Below is a small trained network, with its code and all its weights. Each question gives an input and a class and asks what happens when units are switched off, that is, made to give their printed mean instead of their output.

import numpy as np


def w(rows, s, z=0):
    codes = np.array(rows[::2]) - 128.0
    scale = np.full(codes.shape[1], s)
    scale[-1] = z or s
    return codes * scale


def f(y):
    return np.maximum(y, 0)


def log_softmax(a):
    a = a - a.max(-1, keepdims=True)
    return a - np.log(np.exp(a).sum(-1, keepdims=True))


def net(x, mask):
    res = np.array(x, float).reshape(1, 5) / 4 @ E
    y = f(res @ A[0][:, :-1].T + A[0][:, -1])
    res = res + np.where(mask, y, B[0][:, -1]) @ B[0][:, :-1]
    return log_softmax(res[-1] @ U[:, :-1].T + U[:, -1])


A, B = {}, {}
E = w([
[159,26,102,115,147,190,149,92,161,106,155,150],'x0',
[27,106,146,164,206,39,163,171,208,137,77,147],'x1',
[55,132,52,102,125,143,169,175,130,146,152,58],'x2',
[115,109,147,106,54,155,1,52,114,216,91,79],'x3',
[53,39,189,206,97,119,152,165,61,183,101,161],'x4',
],0.0079)
A[0] = w([
[187,173,163,108,60,160,105,77,82,101,144,155,95],'N1',
[106,154,135,104,45,146,28,78,113,190,101,23,128],'N2',
[75,35,85,136,137,168,184,136,123,174,142,104,143],'N3',
[76,253,127,156,156,10,174,248,114,123,90,111,187],'N4',
[120,146,246,200,158,26,104,93,145,141,3,192,214],'N5',
[119,166,140,84,102,128,28,80,143,184,88,60,180],'N6',
[78,41,222,206,41,157,106,135,43,232,88,118,223],'N7',
[131,116,147,176,200,124,175,176,138,75,130,180,182],'N8',
[211,210,153,103,45,166,70,58,54,104,160,144,111],'N9',
[209,160,161,115,106,168,57,37,108,124,139,147,254],'N10',
[106,166,124,101,64,123,26,63,116,195,102,49,155],'N11',
[227,120,67,59,157,190,90,25,186,72,175,154,164],'N12',
[103,211,52,105,165,134,167,193,146,83,180,92,123],'N13',
[93,83,195,187,147,83,117,118,142,131,66,190,70],'N14',
],0.0066,0.003)
B[0] = w([
[151,129,90,168,101,155,133,167,117,137,163,162,170],'N1',
[184,173,89,89,130,92,129,123,117,90,45,62,213],'N2',
[134,134,68,154,64,121,160,115,102,87,157,149,187],'N3',
[145,144,109,48,87,19,154,203,108,110,60,83,222],'N4',
[126,105,146,106,110,69,91,254,153,170,47,143,227],'N5',
[154,145,93,87,105,59,153,153,132,118,82,77,201],'N6',
[112,109,141,164,169,176,73,82,85,62,48,144,253],'N7',
[130,131,130,67,124,94,148,134,168,152,117,109,198],'N8',
[183,146,74,175,85,156,148,199,146,183,178,171,194],'N9',
[184,170,67,154,88,111,149,191,107,132,150,129,198],'N10',
[168,158,82,101,127,82,138,139,117,96,79,77,211],'N11',
[174,197,84,93,151,113,155,109,145,115,105,68,199],'N12',
[152,180,102,128,147,153,124,97,145,95,130,95,191],'N13',
[101,80,167,145,134,133,78,182,150,162,115,156,191],'N14',
],0.0099,0.012)
U = w([
[137,154,110,160,107,152,163,144,167,168,254,165,116],'0',
[46,65,148,195,128,202,115,27,92,95,144,195,178],'1',
[133,179,124,109,192,182,107,7,137,87,97,81,10],'2',
[81,63,248,107,154,107,87,146,160,186,98,171,79],'3',
[149,160,101,67,104,79,150,134,125,113,100,70,225],'4',
[145,131,154,164,134,190,139,119,97,161,216,171,24],'5',
[134,105,125,208,91,166,82,154,96,137,124,181,75],'6',
[93,152,190,129,159,149,72,88,117,157,200,130,6],'7',
],0.0092,0.0027)

Each question gives the input, the list of numbers given to net, and the class t.
The units are the neurons (one row each of A and B). Each row of codes is followed by its name. A weight is (code - 128) times the scale printed after its matrix; where a second scale follows, it is the last column's (A, B and U).
mask holds one flag per neuron, in row order. A switched-off neuron (its flag False) gives its mean, the last column of its row in B, instead of its output. The means were averaged over made-up inputs and are rounded, as every weight is.
A unit's drop is (log p(t) with every unit on - log p(t) with that unit switched off) / (log p(t) with every unit on - log p(t) with every unit switched off).
The circuit of an input: a set's keep is (log p(t) with only the set's units on - log p(t) with every unit switched off) / (log p(t) with every unit on - log p(t) with every unit switched off). Starting from the 12 units with the biggest drops (on a tie, the unit counted first), units are removed one at a time, each time the one whose removal leaves the highest keep (on an exact tie, the one counted first), for as long as the keep stays at least 0.8.
units of the circuit, in order: the units of the circuit, biggest drop first
unit that matters most: the unit with the biggest drop
k most important neurons: the k neurons with the biggest drops, biggest first
drop of u: that unit's drop, to one decimal
input [-1,-8,8,2,8], class 2: units of the circuit, in order : (N7, N5)
input [-3,-5,-7,-2,-7], class 0: unit that matters most : N9
input [6,-5,2,4,5], class 6: units of the circuit, in order : (N4, N7)
input [6,0,-2,-3,-6], class 2: units of the circuit, in order : (N4, N5)
input [2,2,8,6,4], class 2: 3 most important neurons : (N7, N4, N5)
input [5,-4,2,7,7], class 2: 2 most important neurons : (N7, N4)
input [1,6,7,4,8], class 6: 3 most important neurons : (N3, N7, N8)
input [8,1,-5,5,8], class 6: 2 most important neurons : (N5, N3)
input [2,-1,-6,-2,-1], class 0: 2 most important neurons : (N4, N2)
input [-5,0,4,-1,8], class 3: drop of N7 : 0.1
input [7,-7,1,5,8], class 6: drop of N7 : 0.5
input [1,-3,-6,-2,6], class 6: drop of N11 : 0.0
